In the rows, zero is written as 128.
Here are made-up objects, facts about them, and rows of numbers that follow some of those facts. Name the object behind each unnamed row.

Some objects and their rows:
tatros: [ 87 113  33 127 116 120 125  87 156  93 150 144 204 191  70  87 136 164
 101 180 122 199  66 168  51 145   0 179  62]
bridar: [103 107 131 143 143 100 144  97 115 114 137 152 147 130 137 112 137 141
 113 113 136 186 146 141  96 124 134 134 141]
mupulun: [125 132 113 118 110 151 122 148 127 142 144 135 131 148 122 114 128 145
 153 167 135 160 119 149  90 136  96 138 123]
grastaner: [140 133 150 124 148 126 131 145 147 126 104 111 112 102 130 143 133 101
 109  97 131  79 128  94 175 134 154 107 143]
tratrik: [175 138 163 118 112 126 146 128 133 128 144 139 112 122 172 136 125 102
 112 102 125 117 142  99 162 120 173 114 167]
fuvo: [148 129 149 135 143 120 136 117 122 125 155 123 129 126 171 138 123 101
 138  99 134 145 142 109 139 110 171  97 151]
ritun: [152 146 153 109 138 143 124 158 132 130 136 121 101 136 129 147 121  97
 131 118 136 125 114 116 153 144 125 115 123]
ribru: [144 144 146 108 113 144 130 171 121 145 137 127 109 132 136 145 126 123
 167 152 141 132 132 131 121 144 127 125 124]
zonu: [120 122 133 130 131 118 149  96 143 135 133 150 121 153 132 110 105 138
 116 124 119 139 135 138 146 119 147 118 124]
mune: [129 135 133 129 146 115 125 136 143 133 106 117 114 110 134 140 121 120
 120  99 134  90 140 112 151 130 140 111 131]
brunus: [162 140 141  93 160 134 116 193 159 131 143 116 136 145 131 166 110  64
 131  93 129 121  99  72 182 133 110 111 121]
bragal: [144 136 149 121 143 137 127 161 142 137 100 119 115  94 141 130 125 106
 117  98 128  74 132  92 164 128 155 109 148]
sogim: [160 136 143 119 145 144  98 130 135 131 142 148 117 147 155 145 122 102
 129  97 110 142 115 100 161 105 152 109 142]
komim: [149 129 149 133 138 106 128 107 139 130 120 133 118 115 164 151 121 122
 121  89 121  97 148 107 170 111 172 101 150]
busel: [176 143 148 119 118 117 151 126 142 139 146 130 115 138 167 143 130 119
 126 142 135 135 144 136 142 122 159 100 143]
vefo: [168 149 169 106 114 149 139 165 118 122 139 116  95 121 130 151 131  82
 124 118 132 112 125  97 171 138 142 123 131]
sabe: [ 88 128 113 141 127 103 137 115 128 138 108 128 136 108 124 120 117 176
 153 144 142 102 157 156  96 137 121 131 131]
zusel: [124 133 134 125 141 137 109 154 117 143 123 126 116 124 124 151 130 128
 150 121 126 116 123 121 143 126 137 121 130]

Facts:
babuku: δ d; Ω stular; Π 311; χ sibrul; γ pilom,flugran
balol: δ b; Ω truli; Π 311; χ dratron; γ trazam
beras: Ω nemegri; χ klinol
bragal: δ a; Ω zibil; Π 514; χ draver; γ skulen,ponen
bresel: δ d; Ω truli; Π 311; χ dreskim
bridar: Ω lupla; χ paskomo
brigris: δ j; Ω sketrema; Π 76; χ nenem; γ fleneder,morutal
bripa: δ k; Ω paskomo; Π 76
brisos: Ω natregrim; χ flefas
britem: Ω treriran; Π 923; γ plokir
brobe: δ d; Ω tiska; Π 76; χ vato
brorak: Ω lupla; χ fuvo
brotrodon: Ω zibil; Π 514; χ ponen
brulil: δ j; Ω nemegri; Π 478; χ fluflum
brunus: δ g; Ω klegrok; Π 478; χ nekir; γ loski
brutar: δ c; Ω ragruska; Π 478; χ damik
buda: δ a; Ω fluflum; Π 76; χ dugar; γ dugar
busel: δ f; Ω paskomo; Π 923; χ trutil; γ bripa,pedre
damik: δ d; Ω ragruska; Π 76; χ katak; γ sutil
dasun: δ j; Ω brisos; Π 76; χ giskim
detrak: δ l; Ω statipar; Π 514
detruso: δ j; Ω klegristik; Π 923; χ stanom; γ stanom
dosoris: Ω sketrema; Π 514; χ morutal; γ morutal,stabe
dragel: Ω klegrok; Π 923; γ vulatem,lakeski
dratron: δ a; Ω truli; Π 514; χ trazam
draver: δ c; Ω zibil; Π 514; χ skulen; γ ponen,brotrodon,zegi
dreskim: Ω truli; Π 311; χ zafam
drimer: Ω natregrim; χ tudrak
droflos: Ω bridar; Π 923
drogol: δ k; Ω skarak; Π 923; χ noton
droklel: δ a; Ω brisos; Π 311; χ pomun; γ dasun,flaskam,pami
drunek: δ b; Ω natregrim; Π 478; χ grozadru; γ tudrak
duflum: δ c; Ω fedran; Π 311; χ grenus; γ ruflapos
dugar: δ j; Ω fluflum; Π 76
fabrumo: δ e; Ω fifum; Π 514; χ trodor
faflinon: Ω nemegri; χ gima
fedran: Ω trugro; χ ritun
fifum: Ω denidru
finadrim: δ h; Ω klegristik; Π 478; γ detruso
flaskam: δ c; Ω brisos; Π 76; χ droklel; γ pomun
flefas: δ h; Ω natregrim; Π 76; χ tigral
fleneder: δ g; Ω sketrema; Π 478; χ brigris
flive: δ a; Ω klegrok; Π 311; χ gatuk; γ brunus
flotu: Ω tridom; χ kligrepluk
fluflum: Ω nemegri; χ faflinon
flugran: Ω stular; Π 311; γ babuku
flupen: δ a; Ω skarak; Π 514
flusek: δ c; Ω fifum; Π 76; χ trebra; γ trebra
fostom: δ i; Ω tiska; Π 514; χ triplak
fulam: Ω bridar; Π 311; χ skistubrul; γ nastis
fuvo: Ω lupla; χ tiflar
gatuk: δ b; Ω klegrok; Π 311; χ stular
gigor: δ f; Ω skarak; Π 923; χ zusel; γ tebul,sabe
gima: δ f; Ω nemegri; Π 76; χ beras
giskim: δ i; Ω brisos; Π 923; χ skuzakli
gitol: δ c; Ω statipar; Π 76; χ skarak; γ detrak
gralem: Ω skarak; Π 76; χ tebul; γ zusel,sabe
grastaner: δ h; Ω skarak; Π 923; χ gigor; γ ranabuk
gregre: δ c; Ω draska; Π 923; γ tanoko,nusku
greklodos: δ i; Ω faflinon; Π 478; γ klufe,leskik
grenus: δ j; Ω fedran; Π 311; χ ruflapos
grokos: δ h; Ω pones; Π 478
grozadru: Ω natregrim; Π 311; χ brisos; γ tigral,tudrak
grudu: δ g; Ω tridom; Π 76
gugrokle: δ a; Ω beras; Π 478; χ ribru; γ ribru
guskar: δ a; Ω neti; Π 311; χ pozis
katak: δ f; Ω ragruska; Π 311; χ trosil
kege: δ g; Ω neti; Π 514
keke: Ω treriran; Π 311; χ ridur
klarifon: δ e; Ω draska; Π 923; χ studar; γ studar
klegristik: Ω lupla; χ rogru
kligrepluk: δ h; Ω tridom; Π 923; χ nastu
klinol: Ω nemegri
klostubas: Ω dobron
klufe: δ k; Ω faflinon; Π 514; χ leskik
komim: δ h; Ω paskomo; Π 923; χ busel; γ trutil
kotrim: Ω stoken; Π 76; χ truli
kuvobe: δ f; Ω truli; Π 923; χ balol; γ rimi
lakeski: δ j; Ω klegrok; Π 923; χ vulatem; γ dragel
leflo: δ h; Ω nastu; Π 311; γ meplal
leskik: Ω faflinon; Π 311; χ zigru; γ vagak,zigru,vuskes
loklon: δ e; Ω neti; Π 923; χ stufla
loski: δ e; Ω klegrok; Π 76; χ flive; γ dragel,vulatem
lurur: δ l; Ω klinol; Π 76; χ stinodan
luvil: δ h; Ω klegrok; Π 76; χ plefostal; γ stepla,lakeski
luvul: Ω fuvo; Π 923
mafo: δ d; Ω beras; Π 76; χ gugrokle
mefla: δ a; Ω tridom; Π 923; χ flotu
meflebrom: Ω plozi; Π 514; χ sanebra
meplal: δ e; Ω nastu; Π 76; χ leflo
meplem: Ω nugrotril; Π 923; χ pletru; γ vame
miplas: δ a; Ω fedran; Π 76; γ grenus
modra: δ i; Ω truli; Π 923; χ kuvobe; γ dreskim
morutal: δ f; Ω sketrema; Π 923
moskur: Ω stoken; χ kotrim
movik: δ e; Ω brisos; Π 76; χ flaskam; γ flaskam
mune: δ a; Ω draska; Π 478; χ klarifon
mupulun: δ e; Ω truli; Π 76; χ rimi
nafluke: δ k; Ω fluflum; Π 514; χ trefun
napli: δ a; Ω plozi; Π 923; χ meflebrom
nastis: Ω bridar; Π 76; χ treflem; γ fulam,triro
nastu: Ω tridom; χ grudu
nekir: δ l; Ω klegrok; Π 478; χ loski; γ flive
nemuk: δ j; Ω trugro; Π 76; γ zolim
nenem: δ b; Ω sketrema; Π 311; χ dosoris
neti: Ω denidru; χ fifum
noton: δ l; Ω skarak; Π 76; χ gralem; γ zusel
nugrotril: Ω pones; χ totrin
nusku: δ g; Ω draska; Π 923; χ gregre
padro: δ d; Ω klinol; Π 514; γ stinodan
pami: δ f; Ω brisos; Π 311; χ movik; γ skuzakli
paskomo: Ω lupla; χ klegristik
pedre: δ g; Ω paskomo; Π 514; χ bripa; γ komim
pilom: δ a; Ω stular; Π 478; χ babuku; γ sibrul
plabi: δ a; Ω plafarum; Π 514; χ vuplek; γ vuplek
plafarum: Ω trugro; χ nemuk
plasor: δ e; Ω drimer; Π 76; χ skibrak; γ vefo,skibrak
plefostal: Ω klegrok; Π 514; χ tatros
pletru: δ f; Ω nugrotril; Π 76; χ vame
plokir: δ h; Ω treriran; Π 478; χ sogim; γ trogruk
plozi: Ω lupla; χ bridar
pludra: δ a; Ω moskur; Π 478
pomun: δ h; Ω brisos; Π 478; χ dasun; γ dasun,giskim
ponen: δ j; Ω zibil; Π 923
pozis: δ f; Ω neti; Π 76; χ tefun; γ loklon
putre: Ω beras; Π 478
ragruska: Ω statipar; χ detrak
ranabuk: Ω skarak; Π 76; χ flupen
ribru: δ e; Ω beras; Π 514; χ putre
ridur: δ c; Ω treriran; Π 478; χ britem
rimi: δ j; Ω truli; Π 923; χ skefle; γ bresel
ritun: δ c; Ω trugro; Π 478; χ zolim
rodrudre: Ω tiska; Π 478
roflatron: δ i; Ω skarak; Π 76; χ sabe
rogru: δ d; Ω lupla; Π 311; χ zefur
ruflapos: δ f; Ω fedran; Π 478; χ stofostim
sabe: δ b; Ω skarak; Π 478; χ drogol
sanebra: Ω plozi; Π 923
sibrul: δ j; Ω stular; Π 76; χ flugran; γ pilom
siku: δ a; Ω klinol; Π 923; χ padro
simus: δ c; Ω bridar; Π 311; χ fulam
skarak: Ω statipar; χ ragruska
skefle: δ g; Ω truli; Π 311; χ bresel; γ kuvobe
sketrema: Ω lupla; χ plozi
skiben: Ω bridar; Π 923; χ zomo; γ vezoske
skibrak: δ a; Ω drimer; Π 76; γ plasor
skistubrul: δ a; Ω bridar; Π 311; χ vezoske; γ simus
skulen: δ b; Ω zibil; Π 76; χ zegi
skuzakli: δ d; Ω brisos; Π 76
sogim: δ g; Ω treriran; Π 76; χ trogruk; γ trogruk
stabe: δ a; Ω sketrema; Π 76; χ fleneder
stanom: δ i; Ω klegristik; Π 311; χ finadrim
stedur: δ h; Ω bridar; Π 514; χ triro
stepla: Ω klegrok; Π 514; χ tiska; γ plefostal
stinodan: δ c; Ω klinol; Π 76; χ siku; γ padro
stofostim: δ b; Ω fedran; Π 76; χ miplas; γ duflum,grenus
studar: δ b; Ω draska; Π 76; χ tiklu
stufla: Ω neti; Π 76; χ guskar; γ tefun
stular: Ω klegrok; χ lakeski
sutil: δ i; Ω ragruska; Π 311; χ brutar
tanoko: Ω draska; Π 76; χ mune
tatros: δ c; Ω klegrok; Π 478; χ dragel; γ vulatem,flive
tebul: δ e; Ω skarak; Π 923; χ ranabuk
teflel: δ g; Ω flotu; Π 76
tefun: δ j; Ω neti; Π 478; χ kege; γ kege
tiflar: δ f; Ω lupla; Π 923; χ sketrema; γ zefur
tigral: δ a; Ω natregrim; Π 76; χ zibil
tiklu: δ d; Ω draska; Π 311; χ nusku; γ gregre
tiska: Ω klegrok; χ luvil
totrin: δ b; Ω pones; Π 478; χ grokos; γ grokos
traklo: δ e; Ω plafarum; Π 311; γ plabi
tratrik: Ω fuvo; Π 311; χ luvul; γ luvul
trazam: Ω truli; Π 478; χ mupulun
trebra: δ a; Ω fifum; Π 76; χ fabrumo
treflem: Ω bridar; Π 478; χ zograr; γ skiben,zograr
trefun: δ b; Ω fluflum; Π 514; χ zukun; γ dugar
treriran: Ω lupla
tresar: δ b; Ω plafarum; Π 76; χ plabi; γ traklo
tretegras: Ω bridar; Π 311; χ stedur
triplak: δ f; Ω tiska; Π 478; χ brobe
triro: δ g; Ω bridar; Π 76; χ droflos; γ droflos
trodor: Ω fifum; Π 923; γ trebra,flusek
trogruk: δ e; Ω treriran; Π 76; χ keke; γ sogim
trosil: δ a; Ω ragruska; Π 76
truli: Ω stoken
trutil: δ a; Ω paskomo; Π 478; χ pedre; γ busel
tudrak: δ e; Ω natregrim; Π 76; χ drunek; γ flefas
vagak: δ b; Ω faflinon; Π 478; χ klufe
vame: δ d; Ω nugrotril; Π 76; γ pletru
vato: δ c; Ω tiska; Π 76; χ rodrudre; γ brobe
vefo: δ c; Ω drimer; Π 311; χ plasor; γ plasor
vezoske: Ω bridar; Π 478; χ tretegras; γ triro,skistubrul
vulatem: δ f; Ω klegrok; Π 76; χ stepla
vuplek: δ l; Ω plafarum; Π 76; χ traklo
vuskes: δ a; Ω faflinon; Π 514; χ greklodos
zafam: δ h; Ω truli; Π 311; γ modra
zefur: δ h; Ω lupla; Π 311; χ treriran; γ tiflar
zegi: δ e; Ω zibil; Π 514; χ brotrodon
zibil: Ω natregrim
zigru: δ g; Ω faflinon; Π 76; χ vuskes; γ vagak
ziva: δ d; Ω klostubas; Π 76
zograr: δ d; Ω bridar; Π 311; χ simus
zolim: Ω trugro; Π 76; χ plafarum
zomo: δ k; Ω bridar; Π 478; χ nastis
zonu: Ω brorak; Π 478
zukun: δ f; Ω fluflum; Π 923; χ buda
zusel: Ω skarak; Π 76; χ roflatron

Name these rows:
No name comes twice in this set of rows, the named rows included.
[138 121 102 140 106  92 140  85 120 129 140 141 132 163 143 144 136 162
 138 162 132 157 137 176 111 123 125 129 111]	morutal
[111 131 120 134  92 119 156 113 127 125 114 124 143  95 129 113 127 168
 131 149 129  85 154 140  96 136 137 147 150]	gatuk
[133 135 137 125 104 125 154 137 135 137 114 119 131  89 144 105 119 146
 124 130 135  80 160 119 119 136 151 126 171]	balol
[155 138 144 115 119 148 129 147 131 153 159 142 128 150 164 130 117 137
 162 146 135 154 147 133 117 119 150 105 149]	trogruk
[ 78 110  67 152 123 121 100  83 117 112 123 144 154 144  81 109 144 179
 135 158 113 166 101 173  73 124  77 164  89]	ranabuk
[107 117  96 134 129 146 110 105 134 115 124 138 152 137  96  93 141 154
 115 145 112 148 105 141  86 130  88 145 112]	gralem
[124 128 106 129 116 129 124  91 128 104 131 139 128 155 105 120 142 133
 119 145 134 158 109 150 110 140  85 145 102]	gregre
[152 132 133 129 100 116 137  98 123 119 145 144 131 141 146 138 127 139
 120 122 108 131 134 129 139 119 142 131 139]	keke
[ 89 108  82 148  89 107 126  69 104  97 126 145 149 142  83 113 145 177
 114 162 114 148 102 173  82 134  77 184  91]	dreskim
[110 113  64 118 130 104 111 155 123 144 145 130 187 159 109 148 133 154
 155 179 119 172  99 156  86 118  83 157  87]	vulatem

Now the same objects, written a new way:
Named rows:
zonu: [139 130 135 119 130 123 129 107 148 117 142 132 111 131]
stular: [159 158 142 140 120 127 131 108 127 119 140 136  95 134]
simus: [132 111 150 107 121 140 141 159 116 106 148 146 144 136]
noton: [129 126 146 138 114 150 145 129 109 114 139 144 157 124]
statipar: [152 160 128 131 126 108 123 113 137 123 133 129  94 132]
katak: [127 109 123 126 118 140 118 175 116 157 115 125 157 120]
flupen: [158 130 204 148 108 156 160 141 125  88 159 173 118 136]
tudrak: [129 116 129 135 144  98 125 121 152 153 102 106 121 114]
klufe: [110 136  92 115 135 127 109 139 129 136 123 122 144 125]
skiben: [123 115 114 107 150  97 128 103 143 123 117 125 100 139]
nusku: [122 112 138 151 122 158 121 118 113 122 154 128 113 120]
pomun: [102 117 137 143 125 128 135 134 134 133 123 126 153 124]
sabe: [103 132  94 147 120 170 109 114  96 121 157 128 148 115]
stinodan: [117 135 108 115 138 113 130 115 128 126 108 125 146 123]
movik: [128 113 136 130 141  97 126 124 151 149 104 103 121 115]
kuvobe: [108 107 103 130 125 126 118 147 126 173  95 124 157 128]
brulil: [109 125  81 115 115 121 114 168 148 181  91 113 188 119]
dugar: [124 116 119 130 104 146 133 167 124 154 112 122 187 116]

Name these rows:
No name comes twice in this set of rows, the named rows included.
[129  87 189 139 103 162 170 157  92 106 150 159 150 145]	zefur
[129 112 152 134 128 108 120 146 155 146 119 118 115 119]	zegi
[145  76 197 179 104 188 163 107  81  93 169 152 124 129]	triro
[188 126 248 191 126 171 166 120 102 108 168 187 111 148]	dragel
[154 126 187 153 124 145 159 113 123 100 144 166  97 140]	stepla
[129 134 122 129 135 130 135 127 128 121 115 136 149 120]	vato
[117 106 127 137 111 138 143 162 121 162 103 130 188 122]	nemuk
[114 128  87 145 152 128  95  97 119 157 116 120 118 125]	brunus
[103 126  92 140 126 163 104 119  95 114 155 113 152 111]	studar
[100 102  97 111 121 116 127 166 134 177  86 120 181 138]	detruso
[106 118 104 124 125 133 130 128 128 143 114 128 160 134]	finadrim
[102 108 102 117 127 166 113 135  87 107 162 121 140 126]	nenem

